Below are the code and all the weights of a small trained network. Each question names an input and a class and asks about switching units off, where a switched-off unit gives its printed mean instead of its output.

import numpy as np


def w(rows, s, z=0):
    codes = np.array(rows[::2]) - 128.0
    scale = np.full(codes.shape[1], s)
    scale[-1] = z or s
    return codes * scale


def f(y):
    return y / 2 * (1 + np.tanh(0.7978845608 * (y + 0.044715 * y**3)))


def log_softmax(a):
    a = a - a.max(-1, keepdims=True)
    return a - np.log(np.exp(a).sum(-1, keepdims=True))


def net(x, mask):
    res = np.array(x, float).reshape(1, 7) / 4 @ E
    y = f(res @ A[0][:, :-1].T + A[0][:, -1])
    res = res + np.where(mask, y, B[0][:, -1]) @ B[0][:, :-1]
    return log_softmax(res[-1] @ U[:, :-1].T + U[:, -1])


A, B = {}, {}
E = w([
[178,99,181,90,157,103,218,205,91,132],'x0',
[116,198,174,70,122,85,143,10,87,234],'x1',
[38,105,130,231,68,81,152,125,43,97],'x2',
[221,75,107,128,211,143,81,72,2,159],'x3',
[115,59,88,70,10,74,117,84,127,132],'x4',
[229,128,128,112,184,230,213,75,67,103],'x5',
[65,188,88,121,237,85,148,164,130,170],'x6',
],0.0078)
A[0] = w([
[108,115,129,106,112,38,76,72,146,169,219],'N1',
[67,137,131,187,69,124,142,175,151,115,148],'N2',
[166,180,179,78,209,158,100,103,205,154,208],'N3',
[168,129,108,254,195,99,68,142,84,139,154],'N4',
[150,34,5,168,176,216,76,104,99,62,210],'N5',
[182,58,91,76,97,90,91,126,239,101,235],'N6',
[71,93,89,137,95,56,80,72,120,197,166],'N7',
[195,18,147,131,136,144,182,99,43,127,175],'N8',
[129,155,179,109,181,111,132,163,198,109,219],'N9',
[18,95,85,216,130,60,122,141,187,84,253],'N10',
],0.0075,0.0032)
B[0] = w([
[151,112,254,127,145,177,124,82,119,121,208],'N1',
[123,79,106,192,84,199,110,178,104,89,196],'N2',
[160,166,143,109,118,198,167,147,145,212,215],'N3',
[56,215,136,126,201,195,68,207,57,163,193],'N4',
[95,44,186,203,147,168,46,136,98,146,227],'N5',
[102,21,120,214,132,215,97,171,77,175,216],'N6',
[98,60,142,168,210,71,151,22,120,40,214],'N7',
[117,84,117,157,58,59,185,78,118,221,216],'N8',
[116,122,84,76,114,183,177,191,185,171,189],'N9',
[70,75,173,154,85,117,131,128,98,165,251],'N10',
],0.0087,0.011)
U = w([
[174,138,97,80,139,50,73,142,143,65,28],'0',
[191,188,100,107,146,68,82,142,152,79,2],'1',
[122,89,105,127,66,150,140,144,176,195,194],'2',
[130,252,123,52,168,170,181,162,127,160,149],'3',
[195,183,180,103,165,164,127,66,168,114,99],'4',
[89,107,183,157,149,138,67,131,71,100,183],'5',
[121,97,172,99,127,1,181,84,135,114,150],'6',
[163,184,139,103,153,93,93,152,129,89,28],'7',
],0.01,0.0033)

Each question gives the input, the list of numbers given to net, and the class t.
The units are the neurons (one row each of A and B). Each row of codes is followed by its name. A weight is (code - 128) times the scale printed after its matrix; where a second scale follows, it is the last column's (A, B and U).
mask holds one flag per neuron, in row order. A switched-off neuron (its flag False) gives its mean, the last column of its row in B, instead of its output. The means were averaged over made-up inputs and are rounded, as every weight is.
A unit's drop is (log p(t) with every unit on - log p(t) with that unit switched off) / (log p(t) with every unit on - log p(t) with every unit switched off).
The circuit of an input: a set's keep is (log p(t) with only the set's units on - log p(t) with every unit switched off) / (log p(t) with every unit on - log p(t) with every unit switched off). Starting from all 10 units, units are removed one at a time, each time the one whose removal leaves the highest keep (on an exact tie, the one counted first), for as long as the keep stays at least 0.8.
circuit, biggest first: the units of the circuit, biggest drop first
most important unit: the unit with the biggest drop
k most important neurons: the k neurons with the biggest drops, biggest first
drop of u: that unit's drop, to one decimal
input [1,-2,-3,8,4,4,-5], class 2: 3 most important neurons -> [N8 N7 N1]
input [5,-8,-4,-2,-7,-7,-6], class 2: circuit, biggest first -> [N9]
input [-2,-5,1,-3,-2,-2,5], class 2: 2 most important neurons -> [N7 N9]
input [6,2,-4,2,-1,0,-1], class 3: circuit, biggest first -> [N5 N10]
input [4,3,-3,6,2,6,2], class 2: 3 most important neurons -> [N8 N7 N3]
input [8,0,6,6,-1,6,-3], class 6: 2 most important neurons -> [N8 N6]
input [4,-1,8,-7,-3,5,-1], class 2: circuit, biggest first -> [N7 N5]
input [8,-5,4,-2,-1,2,5], class 2: circuit, biggest first -> [N7 N5]
input [-4,1,-3,-4,-2,6,-3], class 4: 2 most important neurons -> [N4 N10]
input [4,-4,4,-2,-1,2,-1], class 2: 4 most important neurons -> [N7 N1 N4 N5]
input [-4,5,-6,2,6,-1,-1], class 4: 2 most important neurons -> [N5 N10]
input [4,-1,0,2,-1,8,-5], class 2: 3 most important neurons -> [N8 N7 N5]
input [-2,-2,-6,4,5,6,6], class 2: 2 most important neurons -> [N7 N3]
input [-2,0,4,-6,8,-8,7], class 5: most important unit -> N2
input [1,7,-3,-5,0,1,-2], class 3: drop of N5 -> 0.1
input [-2,8,7,1,8,6,6], class 6: drop of N4 -> 0.0
input [0,7,-6,-1,1,-3,-7], class 4: drop of N1 -> 0.2
